Here is a tiny trained network, its code and every weight. The questions are about switching its units off for an input and a class, where a switched-off unit gives its printed mean instead of its output.

import numpy as np


def w(rows, s, z=0):
    codes = np.array(rows[::2]) - 128.0
    scale = np.full(codes.shape[1], s)
    scale[-1] = z or s
    return codes * scale


def norm(h):
    return h / np.sqrt((h * h).mean(-1, keepdims=True) + 1e-5)


def f(y):
    return np.maximum(y, 0)


def log_softmax(a):
    a = a - a.max(-1, keepdims=True)
    return a - np.log(np.exp(a).sum(-1, keepdims=True))


def net(x, mask):
    res = np.array(x, float).reshape(1, 6) / 4 @ E
    u = 0
    for l in range(3):
        y = f(norm(res) @ A[l][:, :-1].T + A[l][:, -1])
        res = res + np.where(mask[u : u + 4], y, B[l][:, -1]) @ B[l][:, :-1]
        u += 4
    return log_softmax(norm(res)[-1] @ U[:, :-1].T + U[:, -1])


A, B = {}, {}
E = w([
[114,113,143,116,126,133,127],'x0',
[149,117,146,139,144,113,135],'x1',
[127,92,114,172,137,150,226],'x2',
[121,171,185,251,41,121,111],'x3',
[144,142,137,123,136,101,149],'x4',
[164,128,98,77,56,88,95],'x5',
],0.012)
A[0] = w([
[149,143,173,204,7,64,91,127],'L0N1',
[65,171,201,239,75,123,135,198],'L0N2',
[59,193,219,100,205,103,103,190],'L0N3',
[127,139,92,72,187,112,106,254],'L0N4',
],0.012,0.0025)
B[0] = w([
[11,70,79,163,41,34,38,242],'L0N1',
[205,114,83,51,107,186,158,248],'L0N2',
[172,101,2,200,159,150,79,186],'L0N3',
[199,122,211,217,138,227,157,201],'L0N4',
],0.0096,0.013)
A[1] = w([
[166,73,148,77,6,112,237,132],'L1N1',
[119,72,80,212,107,131,93,252],'L1N2',
[121,110,131,148,167,130,202,149],'L1N3',
[198,155,232,98,92,122,88,25],'L1N4',
],0.016,0.0021)
B[1] = w([
[209,154,227,108,235,221,86,213],'L1N1',
[207,125,172,88,154,146,215,248],'L1N2',
[2,222,113,155,115,45,63,173],'L1N3',
[167,43,49,32,35,94,191,150],'L1N4',
],0.0097,0.016)
A[2] = w([
[97,119,156,242,136,174,160,254],'L2N1',
[5,84,145,154,174,98,244,135],'L2N2',
[131,79,205,171,122,165,138,219],'L2N3',
[114,128,129,119,196,124,168,252],'L2N4',
],0.014,0.00073)
B[2] = w([
[22,201,203,57,225,85,125,241],'L2N1',
[104,49,123,218,11,50,5,202],'L2N2',
[131,80,90,183,217,151,127,253],'L2N3',
[143,254,107,95,73,130,185,233],'L2N4',
],0.01,0.0059)
U = w([
[108,157,177,124,206,209,190,58],'0',
[165,67,115,76,104,167,181,89],'1',
[12,157,124,119,97,57,113,254],'2',
],0.011,0.0013)

Each question gives the input, the list of numbers given to net, and the class t.
The units are the neurons (one row each of A and B). Each row of codes is followed by its name. A weight is (code - 128) times the scale printed after its matrix; where a second scale follows, it is the last column's (A, B and U).
mask holds one flag per neuron, layer by layer. A switched-off neuron (its flag False) gives its mean, the last column of its row in B, instead of its output. The means were averaged over made-up inputs and are rounded, as every weight is.
A unit's drop is (log p(t) with every unit on - log p(t) with that unit switched off) / (log p(t) with every unit on - log p(t) with every unit switched off).
The circuit of an input: a set's keep is (log p(t) with only the set's units on - log p(t) with every unit switched off) / (log p(t) with every unit on - log p(t) with every unit switched off). Starting from all 12 units, units are removed one at a time, each time the one whose removal leaves the highest keep (on an exact tie, the one counted first), for as long as the keep stays at least 0.8.
circuit, biggest first: the units of the circuit, biggest drop first
top k neurons: the k neurons with the biggest drops, biggest first
top k neurons in layer l: the k neurons of layer l with the biggest drops, biggest first
drop when u is switched off: that unit's drop, to one decimal
input [4,-8,2,0,4,-8], class 2: circuit, biggest first -> [L1N1, L2N2]
input [-2,-2,-3,3,1,-1], class 1: circuit, biggest first -> [L0N2]
input [7,-6,0,3,-5,-1], class 1: top 2 neurons -> [L0N1, L0N4]
input [-6,-4,1,-6,6,-1], class 2: top 2 neurons in layer 1 -> [L1N3, L1N1]
input [6,-8,-8,1,5,-5], class 1: top 3 neurons in layer 1 -> [L1N1, L1N3, L1N2]
input [-1,-1,4,-3,-7,0], class 2: circuit, biggest first -> [L0N2, L1N1]
input [4,5,3,-8,2,-3], class 2: top 2 neurons in layer 1 -> [L1N3, L1N1]
input [5,-2,1,-7,-6,-1], class 2: top 4 neurons -> [L0N2, L1N1, L1N2, L1N3]
input [-7,3,2,-5,-6,3], class 0: top 2 neurons -> [L0N2, L0N1]
input [5,2,-2,2,5,4], class 2: top 2 neurons -> [L0N1, L0N4]
input [-2,7,6,0,5,7], class 0: top 2 neurons -> [L1N1, L0N3]
input [-7,-3,5,-6,-8,2], class 0: top 2 neurons -> [L0N4, L0N3]
input [1,7,-3,2,-3,4], class 2: top 2 neurons -> [L0N1, L0N4]
input [1,0,1,-3,1,4], class 0: top 2 neurons -> [L1N1, L2N2]
input [7,6,-5,3,8,-1], class 1: top 3 neurons -> [L1N2, L1N3, L0N2]
input [-5,1,7,-2,-6,-1], class 2: top 2 neurons -> [L0N2, L1N3]
input [4,-2,0,6,-2,-5], class 1: top neuron in layer 2 -> [L2N1]
input [6,-4,-1,5,6,-1], class 1: top 2 neurons -> [L0N2, L0N1]
input [-2,-3,1,-4,1,4], class 0: top 2 neurons in layer 1 -> [L1N1, L1N3]
input [2,-2,0,5,-4,-4], class 1: top neuron in layer 2 -> [L2N1]
input [7,5,-4,3,0,-4], class 1: drop when L0N3 is switched off -> 0.1
input [-5,7,-4,5,5,-4], class 1: drop when L0N2 is switched off -> 0.3
